Questions about the table below.
1) Report the last entry of the smallest entry's row.
2) Report the smallest entry in the first column.
3) Report the first entry, reading row by row.
4) Report the last entry, reading row by row.
5) Report the entry just right of the largest entry.
6) Report the largest entry in the last row.
7) Report the entry directly below 116.
8) Report the 2nd-last entry, reading row by row.
[[122 130 128 129 120 125 109 130 124 117 123]
 [109 130 136 125 112 124 105 132 116 115 125]
 [113 127 127 128 112 128 108 132 117 114 122]
 [106 127 144 121 111 127 120 133 114 123 131]]
1) 125
2) 106
3) 122
4) 131
5) 121
6) 144
7) 117
8) 123

W = 145  129  146  129  106  152
The 3rd entry from the end is 129
The second entry from the right: 106
Report the first entry from the right.
A: 152

Read these off the row that follows.
1) Which number is the 4th-last entry?
2) Which number is the third entry from the left?
3) Which number is the 3rd smallest entry?
4) Which number is the first entry from the right?
5) Which number is the smallest entry?
(110, 114, 118, 132, 134, 140, 100, 116, 134, 103, 114, 111)
1) 134
2) 118
3) 110
4) 111
5) 100

M = [[121, 115, 129, 127, 131, 112, 133, 132], [105, 127, 143, 134, 124, 125, 129, 128], [120, 122, 124, 129, 124, 115, 142, 133], [118, 116, 130, 125, 130, 112, 136, 130], [120, 147, 128, 126, 124, 116, 125, 129], [143, 116, 129, 138, 138, 135, 113, 127]]
Report the maximum.
Answer: 147
Report the fifth entry in reading order.
Answer: 131
The entry just right of the smallest entry is 127
The third entry in reading order is 129
The entry just left of 126: 128
The 4th entry in reading order: 127
Report the entry just left of 135.
Answer: 138
